Below is a small trained network, with its code and all its weights. Each question gives an input and a class and asks what happens when units are switched off, that is, made to give their printed mean instead of their output.

import numpy as np


def w(rows, s, z=0):
    codes = np.array(rows[::2]) - 128.0
    scale = np.full(codes.shape[1], s)
    scale[-1] = z or s
    return codes * scale


def f(y):
    return np.maximum(y, 0)


def log_softmax(a):
    a = a - a.max(-1, keepdims=True)
    return a - np.log(np.exp(a).sum(-1, keepdims=True))


def net(x, mask):
    res = np.array(x, float).reshape(1, 8) / 4 @ E
    y = f(res @ A[0][:, :-1].T + A[0][:, -1])
    res = res + np.where(mask, y, B[0][:, -1]) @ B[0][:, :-1]
    return log_softmax(res[-1] @ U[:, :-1].T + U[:, -1])


A, B = {}, {}
E = w([
[127,129,127],'x0',
[79,209,34],'x1',
[128,128,126],'x2',
[2,86,120],'x3',
[129,129,126],'x4',
[126,128,128],'x5',
[128,128,129],'x6',
[89,188,212],'x7',
],0.0064)
A[0] = w([
[162,33,32,103],'n1',
[151,54,207,87],'n2',
[135,118,119,199],'n3',
[144,137,125,203],'n4',
[78,85,135,96],'n5',
[120,195,46,90],'n6',
[61,98,121,110],'n7',
[145,97,152,90],'n8',
[245,192,138,87],'n9',
[123,177,96,100],'n10',
[63,79,138,94],'n11',
[95,196,206,201],'n12',
[133,116,114,255],'n13',
[98,195,90,121],'n14',
[153,65,156,96],'n15',
[112,108,120,113],'n16',
],0.012,0.0069)
B[0] = w([
[253,202,155,206],'n1',
[94,95,225,193],'n2',
[121,81,101,198],'n3',
[107,91,80,200],'n4',
[91,180,105,165],'n5',
[106,93,236,191],'n6',
[93,188,112,182],'n7',
[108,115,168,144],'n8',
[23,216,91,209],'n9',
[113,113,183,157],'n10',
[78,189,100,177],'n11',
[247,125,94,234],'n12',
[117,26,37,254],'n13',
[118,93,204,184],'n14',
[107,113,184,165],'n15',
[122,147,121,141],'n16',
],0.024,0.007)
U = w([
[99,109,245,33],'0',
[59,254,110,54],'1',
[137,79,101,250],'2',
[136,80,99,213],'3',
[238,186,147,84],'4',
[121,82,100,146],'5',
],0.008,0.0023)

Each question gives the input, the list of numbers given to net, and the class t.
The units are the neurons (one row each of A and B). Each row of codes is followed by its name. A weight is (code - 128) times the scale printed after its matrix; where a second scale follows, it is the last column's (A, B and U).
mask holds one flag per neuron, in row order. A switched-off neuron (its flag False) gives its mean, the last column of its row in B, instead of its output. The means were averaged over made-up inputs and are rounded, as every weight is.
A unit's drop is (log p(t) with every unit on - log p(t) with that unit switched off) / (log p(t) with every unit on - log p(t) with every unit switched off).
The circuit of an input: a set's keep is (log p(t) with only the set's units on - log p(t) with every unit switched off) / (log p(t) with every unit on - log p(t) with every unit switched off). Starting from the 12 units with the biggest drops (on a tie, the unit counted first), units are removed one at a time, each time the one whose removal leaves the highest keep (on an exact tie, the one counted first), for as long as the keep stays at least 0.8.
units of the circuit, in order: the units of the circuit, biggest drop first
top k neurons: the k neurons with the biggest drops, biggest first
drop when u is switched off: that unit's drop, to one decimal
input [4,-8,-8,7,5,-1,-8,-8], class 0: units of the circuit, in order -> [n2]
input [0,3,1,-7,7,3,-6,-1], class 1: top 2 neurons -> [n9 n12]
input [-8,3,-3,2,0,0,2,-6], class 4: top 3 neurons -> [n1 n9 n2]
input [1,-8,6,0,-4,6,-7,-8], class 0: top 4 neurons -> [n2 n12 n15 n8]
input [8,-3,1,-1,6,1,-7,8], class 4: top 2 neurons -> [n12 n13]
input [3,0,1,6,-6,-6,1,-8], class 4: top 2 neurons -> [n1 n9]
input [4,-4,-3,4,-3,2,-4,-5], class 4: top 2 neurons -> [n1 n9]
input [-4,-5,5,-4,-1,4,7,-7], class 4: top 2 neurons -> [n1 n6]
input [-7,-6,-3,-7,4,-3,-4,6], class 1: top 2 neurons -> [n9 n6]
input [-5,4,-4,8,3,-6,4,6], class 1: top 2 neurons -> [n7 n11]
input [-2,-7,5,-3,2,0,4,-8], class 4: top 4 neurons -> [n1 n6 n14 n10]
input [-5,-6,5,6,-6,0,-4,-3], class 0: top 2 neurons -> [n2 n9]
input [0,3,-1,-6,-6,-2,-5,-8], class 4: top 2 neurons -> [n1 n11]
input [7,5,-5,-8,8,6,-3,-1], class 1: units of the circuit, in order -> [n9]
input [3,2,2,3,-5,1,-5,-7], class 4: drop when n12 is switched off -> -0.1
input [-8,-6,-3,1,6,-4,-2,8], class 4: drop when n11 is switched off -> 0.0
input [2,4,-3,-8,-1,-8,1,5], class 1: drop when n9 is switched off -> 3.1
